105,131,127,106,118,129 -> 105
150,148,125,139,106,126 -> 150
114,108,139,124,118,104 -> 114
108,103,114,124 -> 108
123,155,103,101,131,107 -> 123
119,148,132,99,106 -> 119
100,110,156,115,109 -> 100
121,144,148,157,156 -> 121
---
Q:
136  106  103  121  146
111  139  137  131   99
128  142  116  114  121
A: 106

Q: 101  125  137  100  119  108  118
A: 125

Q:
127  124  118  116  116
146  104  136  109  126
A: 124

Q: 131  130  126  107  141  122  129
A: 130

Q:
135  124  136  136  126  139  128
129  140  120  126  121  102  125
142  117  129  127  145  122  116
A: 124

Q:
110  118  138  105
104  126  122  101
A: 118
---
[[151 122 151 135 154 107]
 [112 135 149 132 114 101]
 [157 139 130 134 154 126]] out 134

[129 103 156 110 111 151] out 110

[[130 103 118 136 148]
 [132 136 127 123 126]] out 127

[102 135 128 146 127 123] out 146

[115 116 153 148 157 118 103] out 157

[130 127 157 130 128] out 157
---
[140 128 141 103 118 127 131] 141, 103

[[157 149 108 103]
 [118 146 136 130]] 157, 103

[[124 121 151 148]
 [123 117 113 101]
 [ 98 106 141 141]] 151, 98

[120 112 121 151 123 116] 151, 112

[122 135 106 147 150 123] 150, 106

[132 128 129 144 153] 153, 128

[103 132 124 107] 132, 103
---
[110 108 122 157 116 142 123]	116
[116 138 157 131 104]	157
[148 115 143 156 135]	143
[122 153 150 126]	153
[105 126 111 139 116 137]	139
[135 107 130 127]	107
---
131,115,109,125,123,129
113,127,128,123,122,146
104,122,135,132,126,113
Out: 127

135,143,124,147,153,147
135,129,124,117,124,117
Out: 143

131,130,103,158
140,142,101,153
Out: 130

130,120,108,109,119,111,99
139,129,114,118,131,120,118
Out: 120

152,138,133,133,136,126,131
132,145,131,131,117,141,129
132,136,132,126,146,126,122
Out: 145

110,126,104,121,139
142,114,114,137,102
Out: 126

99,142,133,116
114,110,118,108
Out: 142

150,110,107,134
105,141,132,104
135,130,118,120
Out: 141

140,120,114,133,154
143,145,117,139,122
Out: 120

131,133,131,150,125
150,115,137,135,133
105,133,114,133,134
Out: 115
---
119,111,106,127,140 yields 140
150,118,126,158,130 yields 130
111,127,119,105,141 yields 141
157,101,155,100,155 yields 155
121,136,134,149,143 yields 143
129,112,121,153,144 yields 144
150,134,141,142,150 yields 150
---
[131 139 127 106 156 137] ⇒ 106
[134 151 115 147 103 109] ⇒ 147
[123 132 152 132 130 109] ⇒ 132
[120 117 138 105 120 140] ⇒ 105
[151 137 141 101 143 134] ⇒ 101
[151 116 154 105 127 126] ⇒ 105
---
[128 140 136 156 149 150] --> 128
[129 121 131 111 151] --> 129
[102 117 114 130 144 127 107] --> 102
[143 125 131 126 120 151] --> 143
[119 152 133 125 139] --> 119
[152 110 120 116 108] --> 152
[117 124 145 105 112 152 143] --> 117
---
[122  99 136 114 118] --> 118

[[155 102 113 121 132 146 118]
 [141 111 105 122 122 143 147]
 [141 109 113 121 139 141 137]] --> 137

[128 114 127 154] --> 154

[104 108 110 112 114 135 132] --> 132

[[110 137  99 104]
 [102 146 115 110]
 [155 116 127 145]] --> 145

[[157 129 129 129 124 125]
 [123 135 130 125 123 132]] --> 132

[111 157  99 149] --> 149

[154 112 151 107 117] --> 117
---
[[146 120 113 122 150]
 [135 127 116 131 140]]	127

[[138 142 145 148 149 150 149]
 [143 139 134 130 125 120 116]]	139

[[142 138 101 146 139 155 111]
 [100 139 135 134 128 154 112]]	139

[[142 126 132 125]
 [125 109 123 153]]	109

[[122 154 131 115]
 [134 124 128 137]]	124

[[128 114 142 106 138 128 116]
 [123 129 116 135 116 128 114]]	129

[[103 153 157 121]
 [142 126 136 103]]	126
---
[[132 127 108 157 136 123]
 [127 129 131 113 102 116]] yields 132

[[124 123 150 146 114 115 137]
 [121 123 149 144 114 114 135]
 [129 122 151 145 117 125 141]] yields 124

[123 123 144 157 141] yields 123

[136 144 126 151] yields 136

[104 155 111 131 108 107] yields 104

[[122 145 121 124 124 125]
 [135 134 141 130 104 113]] yields 122
---
[133, 107, 131, 128, 115, 135] --> 128

[127, 113, 124, 150] --> 127

[[106, 145, 129, 125],
 [125, 114, 117, 148]] --> 117

[133, 141, 102, 128, 104, 144] --> 128

[[110, 125, 114, 112, 125],
 [140, 102, 129, 138, 141]] --> 112

[[141, 148, 145, 115, 142, 127, 117],
 [130, 137, 152, 121, 147, 122, 119]] --> 119

[[155, 123, 133, 124],
 [143, 124, 133, 135],
 [121, 140, 111, 104]] --> 121

[[134, 115, 128, 120, 125, 137],
 [121, 127, 117, 134, 142, 128],
 [136, 104, 101, 128, 148, 139]] --> 115

[[147, 134, 105, 126],
 [133, 147, 149, 136],
 [140, 155, 112, 150]] --> 126

[132, 102, 145, 143, 123] --> 132
---
array([[124, 129, 119, 140, 125, 120, 131, 135],
       [117, 121, 130, 127, 125, 115, 116, 125],
       [131, 132, 119, 138, 125, 118, 125, 136],
       [126, 141, 151, 133, 130, 147, 138, 129],
       [132, 138, 114, 142, 120, 119, 128, 140],
       [113, 156, 149, 135, 130, 152, 135, 125],
       [110, 158, 149, 132, 132, 143, 131, 124]]) out 117

array([[137, 128, 140, 139, 146, 132, 133, 141, 116, 135, 140, 126, 140,
        135],
       [125, 155, 121, 126, 141, 139, 128, 123, 152, 117, 120, 128, 120,
        137],
       [118, 130, 114, 116, 109, 125, 120, 114, 142, 119, 116, 129, 115,
        120],
       [118, 156, 115, 118, 141, 140, 120, 116, 157, 111, 113, 126, 112,
        136],
       [131, 109, 132, 126, 109, 119, 135, 128, 121, 134, 132, 128, 133,
        118],
       [118, 129, 115, 116, 111, 123, 122, 115, 139, 120, 116, 131, 117,
        122]]) out 125

array([[115, 108, 107, 135, 131, 119, 122, 138, 114, 152, 109],
       [127, 123, 122, 126, 125, 124, 122, 127, 126, 130, 124],
       [128, 127, 126, 127, 127, 128, 126, 128, 127, 129, 126],
       [122, 125, 126, 123, 119, 122, 123, 125, 122, 123, 127],
       [100, 102, 106, 151, 117, 103, 136, 136, 108, 149, 105],
       [119, 114, 113, 131, 128, 120, 122, 131, 119, 140, 113],
       [132, 121, 120, 129, 136, 125, 120, 142, 125, 145, 128],
       [125, 122, 123, 135, 125, 119, 135, 123, 129, 125, 123]]) out 127

array([[118, 122, 124, 132, 148, 148, 136, 138, 122, 110, 123, 133],
       [135, 132, 131, 128, 122, 116, 136, 121, 124, 140, 135, 128],
       [127, 125, 124, 128, 130, 128, 130, 132, 120, 125, 124, 125],
       [130, 127, 126, 127, 128, 123, 133, 123, 124, 128, 132, 131],
       [140, 128, 130, 115, 131, 127, 133, 127, 128, 117, 137, 124],
       [128, 125, 126, 138, 140, 124, 122, 135, 128, 131, 120, 118],
       [132, 128, 128, 119, 120, 128, 130, 122, 128, 124, 127, 132],
       [142, 122, 129, 125, 133, 128, 132, 124, 129, 132, 128, 109],
       [138, 123, 119, 119, 123, 123, 131, 132, 137, 122, 135, 132],
       [128, 128, 132, 137, 128, 128, 128, 120, 129, 137, 125, 128],
       [113, 124, 113, 151, 138, 118, 118, 128, 113, 135, 117, 133],
       [119, 117, 128, 139, 150, 130, 132, 150, 122, 121, 128, 135]]) out 135

array([[117, 112, 155, 129, 134, 110, 108, 153, 120, 134, 114, 130, 140,
        135, 107, 156],
       [124, 135, 108, 112, 124, 146, 137, 105, 114, 124, 114, 124, 117,
        146, 145, 106],
       [122, 131, 137, 116, 131, 145, 138, 139, 118, 124, 118, 126, 132,
        139, 133, 141],
       [127, 114, 116, 126, 124, 111, 112, 115, 129, 134, 122, 127, 124,
        135, 119, 116],
       [138, 127, 105, 136, 122, 115, 120, 102, 148, 132, 144, 125, 118,
        117, 121, 104],
       [115, 122, 145, 122, 136, 128, 124, 144, 108, 130, 106, 131, 139,
        142, 128, 143],
       [129, 117, 149, 135, 129, 110, 113, 151, 138, 132, 136, 127, 137,
        118, 109, 152]]) out 124
---
[[131 108 117 104]
 [124 117 150 110]
 [135 136 134 131]] ans = 104

[[132 129 130 148 131 128 151]
 [132 129 130 145 131 128 150]
 [132 129 130 138 131 128 141]] ans = 151

[[105 119 114 130 147]
 [115 123 130 128 130]
 [108 120 120 128 141]] ans = 147

[[126 126 143 141 144 135 142]
 [145 106 116 125 116 118 138]
 [143 121 149 118 127 121 125]] ans = 142

[[142 106 113 112]
 [120 118 105 127]
 [113 128 139 121]] ans = 112

[[126 140 120 131]
 [124 125 147 136]
 [130 158 114 132]] ans = 131

[[143 127 119 118 127]
 [120 101 119 107 101]
 [113 105 114 127 105]] ans = 127

[[129 134 119 130 128 126]
 [129 127 127 129 127 152]
 [128 122 123 144 137 141]] ans = 126

[[145 121 126 126]
 [123 112 102 134]
 [116 121 109 141]] ans = 126
---
Q: 107,132,141,142,118
A: 107
Q: 131,156,133,122
A: 131
Q: 134,102,124,151,127
A: 134
Q: 125,117,150,138,106
A: 125
Q: 148,114,131,107,143,131
A: 148
Q: 99,128,135,106,154,152
A: 99
Q: 126,134,157,133
A: 126
Q: 149,145,142,101,107,108,150
A: 149
